How the nodes are linked:
PF: α>GT, ρ>., ψ>., λ>JD, ξ>., δ>TM
CL: α>JM, ρ>HP, ψ>SM, λ>BD, ξ>NC, δ>RJ
RD: α>JB, ρ>BH, ψ>ZM, λ>HP, ξ>JR, δ>PJ
FJ: α>RC, ρ>HD, ψ>MJ, λ>BH, ξ>LQ, δ>FD
CN: α>TL, ρ>GG, ψ>GM, λ>BN, ξ>BD, δ>NR
ZS: α>RT, ρ>CL, ψ>BD, λ>TL, ξ>JM, δ>RZ
MB: α>RD, ρ>MN, ψ>MF, λ>TJ, ξ>BH, δ>ZM
DT: α>QH, ρ>ZD, ψ>ZF, λ>MQ, ξ>CZ, δ>CT
RT: α>NH, ρ>JM, ψ>RZ, λ>ZD, ξ>RQ, δ>JT
MN: α>BH, ρ>ZT, ψ>ML, λ>MF, ξ>MJ, δ>FQ
QH: α>., ρ>CZ, ψ>CT, λ>HT, ξ>DN, δ>FL
NR: α>GF, ρ>JB, ψ>NC, λ>JM, ξ>CN, δ>BN
MJ: α>FD, ρ>BP, ψ>BS, λ>FQ, ξ>BB, δ>MN
PZ: α>HD, ρ>JD, ψ>JH, λ>ZT, ξ>JG, δ>BP
JM: α>RQ, ρ>NC, ψ>RJ, λ>RZ, ξ>BN, δ>ZS
GQ: α>., ρ>NH, ψ>CZ, λ>QH, ξ>FS, δ>DN
FL: α>., ρ>DT, ψ>MQ, λ>PB, ξ>QH, δ>HT
GF: α>BR, ρ>CN, ψ>BN, λ>RQ, ξ>TL, δ>RP
RC: α>ZH, ρ>LQ, ψ>FD, λ>JR, ξ>TJ, δ>DC
MQ: α>HT, ρ>ZF, ψ>NH, λ>GQ, ξ>CT, δ>FS
PB: α>., ρ>MQ, ψ>GQ, λ>., ξ>HT, δ>.
LQ: α>TJ, ρ>TH, ψ>BB, λ>FD, ξ>MF, δ>FJ
BH: α>JR, ρ>MJ, ψ>FQ, λ>ZM, ξ>FD, δ>MB
HG: α>ML, ρ>PF, ψ>JD, λ>PZ, ξ>GT, δ>JG
HT: α>., ρ>CT, ψ>FS, λ>., ξ>FL, δ>PB
TH: α>MF, ρ>HG, ψ>PZ, λ>BB, ξ>ML, δ>HD
BP: α>BB, ρ>HR, ψ>RR, λ>BS, ξ>PZ, δ>ZT
ZD: α>CZ, ρ>RZ, ψ>GF, λ>ZF, ξ>JT, δ>BR
MF: α>ZM, ρ>ML, ψ>HD, λ>FJ, ξ>FQ, δ>LQ
GM: α>NR, ρ>RD, ψ>HP, λ>CL, ξ>JB, δ>NC
QP: α>GQ, ρ>RT, ψ>ZD, λ>DT, ξ>NH, δ>CZ
QG: α>MQ, ρ>RP, ψ>RT, λ>QP, ξ>ZF, δ>NH
FQ: α>MB, ρ>BS, ψ>TH, λ>LQ, ξ>MN, δ>MF
DN: α>., ρ>QP, ψ>DT, λ>FL, ξ>GQ, δ>QH
FD: α>DC, ρ>BB, ψ>MN, λ>MB, ξ>FJ, δ>BH
FS: α>PB, ρ>QG, ψ>QP, λ>DN, ξ>MQ, δ>GQ
DC: α>SM, ρ>FJ, ψ>BH, λ>RD, ξ>RC, δ>JR
TJ: α>HP, ρ>MF, ψ>FJ, λ>DC, ξ>ZM, δ>RC
GT: α>BS, ρ>., ψ>TM, λ>JG, ξ>RR, δ>HG
BD: α>RZ, ρ>SM, ψ>JB, λ>NR, ξ>RJ, δ>CN
ML: α>FQ, ρ>GT, ψ>JG, λ>HD, ξ>BS, δ>TH
GG: α>BD, ρ>DC, ψ>RD, λ>GM, ξ>SM, δ>JB
BR: α>DT, ρ>TL, ψ>RP, λ>QG, ξ>ZD, δ>ZF
RQ: α>QG, ρ>BN, ψ>ZS, λ>JT, ξ>RP, δ>RT
JG: α>TH, ρ>TM, ψ>HR, λ>BP, ξ>HG, δ>PZ
TL: α>ZD, ρ>BD, ψ>NR, λ>RP, ξ>RZ, δ>GF
HR: α>PZ, ρ>., ψ>., λ>RR, ξ>JD, δ>JH
NH: α>FS, ρ>RQ, ψ>JT, λ>CZ, ξ>QG, δ>QP
RP: α>ZF, ρ>NR, ψ>JM, λ>RT, ξ>GF, δ>RQ
JB: α>CN, ρ>JR, ψ>PJ, λ>NC, ξ>GG, δ>GM
RR: α>ZT, ρ>., ψ>PF, λ>HG, ξ>JH, δ>GT
CT: α>FL, ρ>BR, ψ>QG, λ>FS, ξ>DT, δ>MQ
ZT: α>MJ, ρ>JH, ψ>GT, λ>ML, ξ>BP, δ>BS
RJ: α>ZS, ρ>ZH, ψ>GG, λ>CN, ξ>CL, δ>BD
JT: α>QP, ρ>ZS, ψ>TL, λ>BR, ξ>RT, δ>ZD
SM: α>RJ, ρ>RC, ψ>JR, λ>JB, ξ>ZH, δ>GG
HP: α>NC, ρ>ZM, ψ>RC, λ>SM, ξ>PJ, δ>ZH
BN: α>RP, ρ>GM, ψ>CL, λ>ZS, ξ>NR, δ>JM
JD: α>JG, ρ>., ψ>., λ>JH, ξ>TM, δ>HR
TM: α>HG, ρ>., ψ>., λ>HR, ξ>PF, δ>JD
ZF: α>CT, ρ>GF, ψ>RQ, λ>NH, ξ>BR, δ>QG
ZM: α>PJ, ρ>FQ, ψ>LQ, λ>RC, ξ>MB, δ>TJ
NC: α>BN, ρ>PJ, ψ>ZH, λ>RJ, ξ>GM, δ>CL
ZH: α>CL, ρ>TJ, ψ>DC, λ>GG, ξ>HP, δ>SM
BB: α>FJ, ρ>PZ, ψ>ZT, λ>MN, ξ>HD, δ>MJ
JR: α>GG, ρ>FD, ψ>MB, λ>PJ, ξ>DC, δ>RD
BS: α>MN, ρ>RR, ψ>HG, λ>TH, ξ>ZT, δ>ML
RZ: α>JT, ρ>RJ, ψ>CN, λ>GF, ξ>ZS, δ>TL
CZ: α>DN, ρ>JT, ψ>BR, λ>CT, ξ>QP, δ>DT
JH: α>BP, ρ>., ψ>., λ>GT, ξ>HR, δ>RR
HD: α>LQ, ρ>JG, ψ>BP, λ>MJ, ξ>TH, δ>BB
PJ: α>GM, ρ>MB, ψ>TJ, λ>ZH, ξ>RD, δ>HP

The rows follow the links: the fewer symbols apart two nodes are, the more alike their rows tend to be.

Some nodes and rows for them; each showing differs a little:
RC	[59,-21,-35,18,-106,33,13,34,37,-24,-66,56,-40,3,6,80,24,-8,-66,-24,-27,-81,53,79,69,-16,-50,32,-95,-28,92,-21,70,-48,30,-38,-59,57]
ZS	[-21,68,67,-118,24,1,-45,3,-39,-10,43,-121,18,58,-44,-16,-46,119,29,34,13,75,-60,-7,-9,15,-25,-15,29,18,-98,63,-18,32,-26,48,1,-60]
DT	[-45,49,55,-75,72,-17,-32,-19,-43,9,60,-98,33,30,-27,-55,-39,71,51,34,23,89,-64,-51,-45,17,15,-25,69,27,-106,45,-48,43,-31,49,34,-64]
BR	[-42,56,61,-88,61,-12,-38,-12,-43,3,57,-108,30,40,-32,-44,-42,90,45,33,22,87,-65,-38,-33,18,3,-22,60,25,-105,52,-40,40,-31,52,24,-66]
TH	[40,-55,-61,90,-57,13,37,10,46,-2,-57,108,-26,-43,34,43,42,-90,-47,-33,-22,-85,64,35,34,-19,1,23,-58,-25,105,-53,39,-40,32,-52,-24,64]
QG	[-43,54,58,-85,63,-14,-35,-13,-44,5,58,-103,29,37,-29,-48,-41,84,48,31,22,87,-64,-40,-37,18,6,-25,63,26,-107,48,-44,41,-32,49,27,-67]
NR	[-11,73,67,-125,4,8,-47,11,-36,-16,33,-124,11,67,-46,-3,-46,131,17,34,10,65,-56,11,6,15,-41,-9,14,17,-87,62,-4,22,-21,46,-13,-54]
FD	[52,-39,-50,57,-87,23,27,23,42,-14,-62,86,-35,-21,20,64,34,-51,-59,-29,-24,-88,60,60,52,-18,-26,28,-79,-27,104,-38,58,-45,33,-47,-44,63]
MJ	[42,-53,-58,83,-68,15,34,13,44,-8,-57,105,-31,-38,28,50,42,-79,-49,-33,-22,-88,63,42,39,-16,-8,24,-66,-27,104,-49,44,-41,32,-49,-31,63]
GT	[30,-63,-66,108,-42,6,42,3,44,4,-50,116,-23,-51,38,28,46,-108,-37,-35,-17,-80,64,19,18,-17,15,20,-43,-23,102,-57,28,-36,28,-49,-12,63]
MF	[47,-47,-55,71,-77,18,31,18,43,-11,-62,97,-35,-28,25,58,38,-68,-52,-31,-24,-88,64,52,44,-17,-15,25,-71,-27,105,-44,50,-45,32,-48,-37,64]
JG	[33,-62,-63,103,-44,6,40,6,43,1,-53,116,-24,-49,37,33,44,-104,-38,-33,-20,-83,64,24,23,-16,13,19,-46,-23,102,-57,30,-34,30,-48,-15,63]
CZ	[-46,49,56,-76,71,-16,-33,-16,-43,7,59,-99,30,33,-29,-52,-40,74,51,31,24,89,-64,-47,-42,19,11,-26,68,27,-104,46,-48,42,-31,50,32,-65]
BP	[34,-62,-64,99,-49,6,40,4,44,0,-53,112,-24,-48,38,37,44,-99,-41,-34,-19,-85,65,25,24,-17,7,21,-50,-24,103,-55,32,-38,30,-51,-18,65]

Each walk starts at a row. The symbols on each line, taken left to right, move it on to the next node.
Each answer is a row, close to the row of the node it stands for.
new walk
[-34,62,65,-101,46,-7,-38,-5,-40,0,51,-114,26,48,-37,-36,-44,101,40,33,18,84,-64,-25,-24,18,-8,-19,49,24,-105,54,-30,37,-30,50,17,-64]
ψ α α ρ ξ	[-32,62,65,-104,42,-7,-39,-5,-43,-2,51,-116,23,51,-39,-32,-45,104,38,33,18,81,-63,-22,-23,18,-11,-20,45,24,-102,57,-29,36,-28,49,12,-61]
α ψ ξ λ ξ λ δ ρ	[-26,66,67,-115,29,-1,-42,1,-41,-5,45,-122,20,54,-43,-22,-46,115,29,32,16,77,-61,-10,-12,18,-20,-15,33,20,-100,61,-20,32,-28,48,5,-60]
new walk
[61,-14,-30,7,-108,34,9,36,36,-25,-65,47,-39,7,1,83,21,3,-65,-22,-27,-78,50,84,72,-16,-54,30,-96,-27,88,-15,72,-47,30,-39,-62,54]
ξ ψ ξ ρ ξ λ	[41,-54,-59,87,-63,14,36,13,44,-5,-58,105,-30,-39,30,47,41,-84,-48,-31,-23,-85,66,41,35,-18,-5,25,-63,-28,104,-50,44,-42,32,-50,-28,66]
α α ψ ξ λ ψ α ψ ρ	[36,-59,-63,95,-57,10,37,10,42,-1,-56,109,-28,-44,34,41,43,-94,-44,-33,-23,-86,63,33,31,-19,1,22,-57,-24,105,-52,36,-39,30,-49,-22,66]
new walk
[-6,74,66,-128,-6,11,-47,15,-37,-18,30,-121,9,68,-48,5,-46,136,13,31,9,60,-55,20,13,16,-46,-9,6,15,-84,65,1,18,-21,43,-18,-52]
ρ δ δ δ α δ ψ ψ	[44,52,35,-108,-96,37,-33,41,1,-37,-26,-69,-25,63,-41,71,-24,120,-44,11,-16,-12,-5,86,68,-1,-83,20,-74,-10,-3,43,59,-21,8,4,-66,1]
ξ ρ λ δ ρ α λ	[61,12,-7,-39,-116,39,-5,43,26,-33,-55,6,-40,32,-15,89,6,50,-65,-11,-25,-62,33,96,79,-11,-72,28,-99,-23,61,6,75,-42,25,-25,-70,40]
new walk
[17,69,56,-132,-53,28,-43,29,-20,-29,3,-110,-8,73,-49,41,-40,143,-17,25,-3,29,-36,55,44,7,-70,5,-35,4,-50,61,32,-1,-8,29,-45,-28]
ξ δ ξ ξ α δ δ	[-16,70,68,-123,9,6,-45,10,-37,-13,38,-121,13,61,-46,-7,-47,129,22,32,13,68,-59,6,0,16,-35,-12,20,19,-94,63,-9,27,-22,47,-6,-56]
α ξ ψ ρ ψ ξ δ λ ψ	[61,-5,-25,-7,-114,37,5,37,32,-28,-62,36,-40,15,-3,84,14,17,-67,-18,-27,-75,46,88,75,-14,-62,31,-97,-26,79,-9,73,-46,28,-34,-66,53]
new walk
[-30,63,65,-106,39,-5,-42,-4,-41,-3,49,-115,22,52,-39,-29,-46,109,35,33,18,80,-63,-18,-18,16,-14,-19,43,22,-103,60,-27,34,-29,50,10,-61]
α α δ ξ λ ψ	[-42,51,58,-83,67,-14,-33,-14,-44,7,59,-102,31,38,-30,-50,-41,79,49,32,23,87,-63,-44,-37,20,8,-24,66,27,-104,48,-46,42,-32,50,30,-67]
ξ δ ψ λ δ ρ ξ ρ	[-1,73,67,-130,-15,15,-47,18,-32,-19,23,-121,5,69,-50,12,-46,139,7,31,5,56,-51,26,19,12,-52,-5,-2,11,-77,65,10,17,-17,42,-21,-46]
new walk
[27,64,52,-127,-67,31,-41,35,-14,-33,-6,-97,-14,73,-48,51,-36,139,-26,21,-9,16,-29,67,53,6,-75,10,-49,-1,-36,57,42,-5,-2,21,-54,-21]
δ λ ξ δ δ λ λ	[-18,69,66,-119,21,4,-46,4,-39,-12,41,-121,17,61,-45,-11,-45,124,26,33,13,72,-61,0,-3,17,-29,-12,26,18,-94,62,-14,29,-24,48,0,-59]
ρ δ λ ψ δ λ	[12,71,59,-132,-41,22,-47,25,-24,-27,12,-112,-4,74,-48,30,-41,145,-8,27,0,40,-40,45,35,12,-63,3,-23,6,-61,64,25,6,-10,34,-39,-36]
new walk
[49,-42,-50,62,-83,19,27,21,43,-12,-62,89,-34,-24,22,63,36,-57,-56,-29,-25,-90,62,58,49,-19,-23,26,-76,-28,106,-41,54,-44,31,-47,-40,64]
ρ λ λ α δ λ ρ λ ψ	[43,-50,-58,79,-70,18,35,16,44,-7,-61,102,-34,-35,28,52,40,-75,-50,-32,-21,-88,65,46,39,-18,-10,25,-67,-27,106,-47,48,-43,33,-49,-32,64]
α ψ δ α ξ λ	[57,-25,-39,28,-101,29,17,32,39,-24,-66,63,-39,-4,9,78,28,-20,-63,-25,-26,-84,56,76,63,-16,-41,30,-90,-28,95,-26,66,-48,30,-43,-56,60]
new walk
[40,-54,-62,88,-61,14,38,11,43,-4,-56,108,-30,-41,32,45,41,-87,-45,-33,-23,-86,65,36,35,-19,-4,22,-60,-25,104,-51,40,-41,32,-50,-26,65]
ψ δ δ δ ψ ξ δ λ ξ	[32,-62,-64,102,-45,7,40,5,42,4,-51,115,-24,-50,37,33,45,-101,-40,-34,-18,-82,64,25,24,-18,8,19,-47,-24,103,-56,30,-37,29,-50,-17,64]
ξ α α α ρ λ	[48,-44,-51,66,-81,20,29,20,44,-12,-64,91,-34,-27,24,59,37,-62,-55,-31,-25,-88,63,54,48,-19,-18,25,-74,-27,105,-43,54,-44,36,-48,-38,64]
new walk
[5,73,64,-132,-28,18,-47,21,-29,-23,18,-118,1,71,-50,21,-44,143,0,29,3,47,-47,34,27,11,-57,-1,-13,9,-70,65,15,11,-14,38,-31,-42]
α ρ α ξ λ ψ ρ α ρ	[57,32,12,-75,-112,41,-19,45,14,-38,-44,-30,-35,48,-28,86,-9,88,-56,-1,-22,-39,16,94,78,-7,-81,27,-91,-19,34,26,73,-34,18,-8,-72,23]
ρ ξ α ψ δ λ δ	[59,1,-15,-20,-116,38,-2,41,29,-32,-60,22,-40,22,-9,86,12,34,-66,-15,-26,-68,39,92,78,-13,-67,32,-98,-24,73,-2,76,-45,28,-31,-67,43]
new walk
[54,-34,-45,44,-94,26,22,27,40,-17,-64,79,-38,-13,16,72,31,-38,-59,-29,-27,-86,59,67,59,-17,-31,30,-85,-28,101,-33,61,-47,33,-46,-50,62]
ξ α α α ρ λ	[35,60,42,-117,-81,35,-38,38,-8,-36,-16,-85,-19,68,-44,63,-27,131,-34,17,-11,4,-15,76,61,3,-79,15,-60,-4,-20,52,52,-14,2,15,-59,-11]
ξ ξ ξ ρ ξ ρ	[46,-49,-56,74,-72,17,33,18,43,-8,-60,98,-33,-33,28,55,39,-72,-51,-33,-22,-87,65,49,44,-16,-13,25,-68,-27,107,-44,48,-42,33,-50,-34,66]
